Below is a small trained network, with its code and all its weights. Each question gives an input and a class and asks what happens when units are switched off, that is, made to give their printed mean instead of their output.

import numpy as np


def w(rows, s, z=0):
    codes = np.array(rows[::2]) - 128.0
    scale = np.full(codes.shape[1], s)
    scale[-1] = z or s
    return codes * scale


def f(y):
    return np.maximum(y, 0)


def log_softmax(a):
    a = a - a.max(-1, keepdims=True)
    return a - np.log(np.exp(a).sum(-1, keepdims=True))


def net(x, mask):
    res = np.array(x, float).reshape(1, 3) / 4 @ E
    y = f(res @ A[0][:, :-1].T + A[0][:, -1])
    res = res + np.where(mask, y, B[0][:, -1]) @ B[0][:, :-1]
    return log_softmax(res[-1] @ U[:, :-1].T + U[:, -1])


A, B = {}, {}
E = w([
[111,117,135,96,147,103,116,253,106,115],'x0',
[112,193,151,164,82,58,123,142,103,163],'x1',
[146,107,143,101,204,92,129,83,186,15],'x2',
],0.013)
A[0] = w([
[126,111,119,126,116,202,127,120,124,183,7],'n1',
[118,148,140,115,146,52,120,115,128,43,35],'n2',
[121,72,113,94,142,250,120,155,126,122,96],'n3',
[134,74,107,132,158,191,134,123,119,46,98],'n4',
[125,154,122,146,101,136,130,10,120,157,191],'n5',
[122,160,129,136,99,137,127,4,124,180,31],'n6',
[120,128,133,84,134,153,123,45,145,125,119],'n7',
[127,144,135,137,123,129,124,10,135,121,137],'n8',
],0.017,0.011)
B[0] = w([
[118,118,142,80,147,92,117,95,139,71,167],'n1',
[158,5,112,158,144,180,140,134,148,147,192],'n2',
[161,23,124,171,145,151,139,130,156,136,216],'n3',
[100,219,139,96,99,95,116,95,111,128,214],'n4',
[136,76,124,105,163,148,131,75,150,87,252],'n5',
[156,70,115,197,139,151,137,223,136,164,211],'n6',
[108,200,126,126,148,103,130,195,99,114,199],'n7',
[96,182,149,74,75,89,110,94,106,138,230],'n8',
],0.017,0.018)
U = w([
[145,97,150,101,182,111,129,94,175,50,47],'0',
[169,91,114,199,130,158,156,159,148,170,254],'1',
[70,250,139,118,48,63,107,158,64,165,96],'2',
],0.012,0.003)

Each question gives the input, the list of numbers given to net, and the class t.
The units are the neurons (one row each of A and B). Each row of codes is followed by its name. A weight is (code - 128) times the scale printed after its matrix; where a second scale follows, it is the last column's (A, B and U).
mask holds one flag per neuron, in row order. A switched-off neuron (its flag False) gives its mean, the last column of its row in B, instead of its output. The means were averaged over made-up inputs and are rounded, as every weight is.
A unit's drop is (log p(t) with every unit on - log p(t) with that unit switched off) / (log p(t) with every unit on - log p(t) with every unit switched off).
The circuit of an input: a set's keep is (log p(t) with only the set's units on - log p(t) with every unit switched off) / (log p(t) with every unit on - log p(t) with every unit switched off). Starting from all 8 units, units are removed one at a time, each time the one whose removal leaves the highest keep (on an exact tie, the one counted first), for as long as the keep stays at least 0.8.
circuit, biggest first: the units of the circuit, biggest drop first
unit that matters most: the unit with the biggest drop
k most important neurons: the k neurons with the biggest drops, biggest first
drop when u is switched off: that unit's drop, to one decimal
input [-6,-2,7], class 2: circuit, biggest first	n8
input [-5,-2,-5], class 0: 3 most important neurons	n5, n1, n2
input [0,-6,-8], class 0: 2 most important neurons	n1, n6
input [0,-5,3], class 2: circuit, biggest first	n4, n5
input [7,2,-5], class 2: 3 most important neurons	n3, n2, n6
input [-4,-3,-8], class 0: 2 most important neurons	n1, n5
input [6,-8,0], class 1: 2 most important neurons	n3, n5
input [8,3,-5], class 2: 2 most important neurons	n3, n2
input [3,1,-1], class 2: 3 most important neurons	n3, n5, n2
input [-1,-8,-5], class 0: 2 most important neurons	n1, n6
input [4,7,0], class 2: 3 most important neurons	n3, n5, n6
input [3,5,-2], class 2: 4 most important neurons	n3, n2, n5, n6
input [-1,-1,-4], class 0: 2 most important neurons	n6, n2
input [0,-5,5], class 2: unit that matters most	n4
input [-7,0,-8], class 0: 2 most important neurons	n5, n1
input [-6,-1,7], class 2: 3 most important neurons	n8, n7, n4
input [-3,-5,-6], class 0: 2 most important neurons	n1, n5
input [8,4,4], class 1: drop when n5 is switched off	0.2
input [-1,-3,3], class 2: drop when n4 is switched off	0.1
input [0,-1,-5], class 0: unit that matters most	n6
input [2,2,4], class 1: drop when n5 is switched off	0.7
input [7,7,4], class 1: drop when n3 is switched off	0.0
